Below are the code and all the weights of a small trained network. Each question names an input and a class and asks about switching units off, where a switched-off unit gives its printed mean instead of its output.

import numpy as np


def w(rows, s, z=0):
    codes = np.array(rows[::2]) - 128.0
    scale = np.full(codes.shape[1], s)
    scale[-1] = z or s
    return codes * scale


def norm(h):
    return h / np.sqrt((h * h).mean(-1, keepdims=True) + 1e-5)


def f(y):
    return np.maximum(y, 0)


def log_softmax(a):
    a = a - a.max(-1, keepdims=True)
    return a - np.log(np.exp(a).sum(-1, keepdims=True))


def net(x, mask):
    res = np.array(x, float).reshape(1, 4) / 4 @ E
    u = 0
    for l in range(2):
        y = f(norm(res) @ A[l][:, :-1].T + A[l][:, -1])
        res = res + np.where(mask[u : u + 8], y, B[l][:, -1]) @ B[l][:, :-1]
        u += 8
    return log_softmax(norm(res)[-1] @ U[:, :-1].T + U[:, -1])


A, B = {}, {}
E = w([
[114,194,124,106,218,52,207],'x0',
[77,159,116,127,183,116,32],'x1',
[52,125,254,124,140,130,111],'x2',
[46,162,83,15,128,175,146],'x3',
],0.0096)
A[0] = w([
[182,66,115,143,169,104,158,70],'L0N0',
[172,205,112,106,2,125,64,40],'L0N1',
[172,74,145,145,118,156,229,252],'L0N2',
[126,138,171,236,118,67,46,60],'L0N3',
[108,58,185,227,128,118,98,90],'L0N4',
[55,178,150,41,155,161,206,141],'L0N5',
[165,153,169,196,136,103,135,69],'L0N6',
[108,176,69,120,209,100,142,26],'L0N7',
],0.0093,0.0027)
B[0] = w([
[165,170,138,79,70,182,155,188],'L0N0',
[86,119,134,108,15,113,55,191],'L0N1',
[228,74,31,216,89,152,151,252],'L0N2',
[69,193,173,145,208,203,98,243],'L0N3',
[174,182,193,178,255,78,39,235],'L0N4',
[150,216,144,152,134,151,123,253],'L0N5',
[220,142,157,147,161,162,20,198],'L0N6',
[91,88,45,125,247,38,117,203],'L0N7',
],0.0082,0.0061)
A[1] = w([
[177,161,117,83,92,94,155,30],'L1N0',
[121,89,89,129,126,130,94,1],'L1N1',
[35,152,160,63,145,130,146,58],'L1N2',
[174,220,97,73,163,148,96,214],'L1N3',
[137,76,169,137,186,60,114,75],'L1N4',
[98,153,77,118,158,10,130,112],'L1N5',
[114,111,115,127,84,193,190,224],'L1N6',
[99,133,53,168,85,133,84,115],'L1N7',
],0.011,0.0028)
B[1] = w([
[158,82,187,120,129,137,106,152],'L1N0',
[73,120,174,113,117,149,107,144],'L1N1',
[141,122,138,157,9,149,211,168],'L1N2',
[50,137,167,112,96,122,204,255],'L1N3',
[35,139,106,85,170,185,109,172],'L1N4',
[119,77,71,54,176,82,168,195],'L1N5',
[144,109,105,165,106,91,55,184],'L1N6',
[111,56,131,52,170,106,112,191],'L1N7',
],0.011,0.0082)
U = w([
[118,113,136,79,83,135,82,4],'0',
[152,98,75,98,61,138,69,179],'1',
[129,188,184,154,186,148,49,251],'2',
[78,189,152,104,55,146,172,71],'3',
[251,120,96,184,98,90,179,125],'4',
[83,148,46,56,198,60,175,224],'5',
],0.011,0.0039)

Each question gives the input, the list of numbers given to net, and the class t.
The units are the neurons (one row each of A and B). Each row of codes is followed by its name. A weight is (code - 128) times the scale printed after its matrix; where a second scale follows, it is the last column's (A, B and U).
mask holds one flag per neuron, layer by layer. A switched-off neuron (its flag False) gives its mean, the last column of its row in B, instead of its output. The means were averaged over made-up inputs and are rounded, as every weight is.
A unit's drop is (log p(t) with every unit on - log p(t) with that unit switched off) / (log p(t) with every unit on - log p(t) with every unit switched off).
The circuit of an input: a set's keep is (log p(t) with only the set's units on - log p(t) with every unit switched off) / (log p(t) with every unit on - log p(t) with every unit switched off). Starting from the 12 units with the biggest drops (on a tie, the unit counted first), units are removed one at a time, each time the one whose removal leaves the highest keep (on an exact tie, the one counted first), for as long as the keep stays at least 0.8.
units of the circuit, in order: the units of the circuit, biggest drop first
unit that matters most: the unit with the biggest drop
k most important neurons: the k neurons with the biggest drops, biggest first
k most important neurons of layer l: the k neurons of layer l with the biggest drops, biggest first
drop when u is switched off: that unit's drop, to one decimal
input [3,-7,7,-1], class 4: units of the circuit, in order => [L0N2]
input [-1,-3,-4,8], class 3: 2 most important neurons of layer 1 => [L1N3; L1N5]
input [-6,4,7,7], class 3: 2 most important neurons => [L1N2; L0N2]
input [-1,-2,-3,6], class 3: 3 most important neurons => [L1N3; L0N5; L1N5]
input [-3,-3,2,-1], class 4: 2 most important neurons => [L0N2; L0N7]
input [2,-8,2,6], class 4: 2 most important neurons of layer 0 => [L0N2; L0N3]
input [3,-1,-1,-2], class 4: 3 most important neurons of layer 0 => [L0N2; L0N0; L0N4]
input [6,3,7,6], class 3: 2 most important neurons => [L1N2; L0N5]
input [-1,-8,1,8], class 1: 3 most important neurons of layer 1 => [L1N6; L1N2; L1N0]
input [4,8,8,5], class 3: 3 most important neurons of layer 1 => [L1N2; L1N7; L1N3]
input [5,8,8,8], class 3: drop when L1N5 is switched off => -0.2
input [-3,3,-1,5], class 3: drop when L0N2 is switched off => 0.7
input [4,-2,8,3], class 3: drop when L1N2 is switched off => 0.2
input [2,-5,2,8], class 3: unit that matters most => L0N5
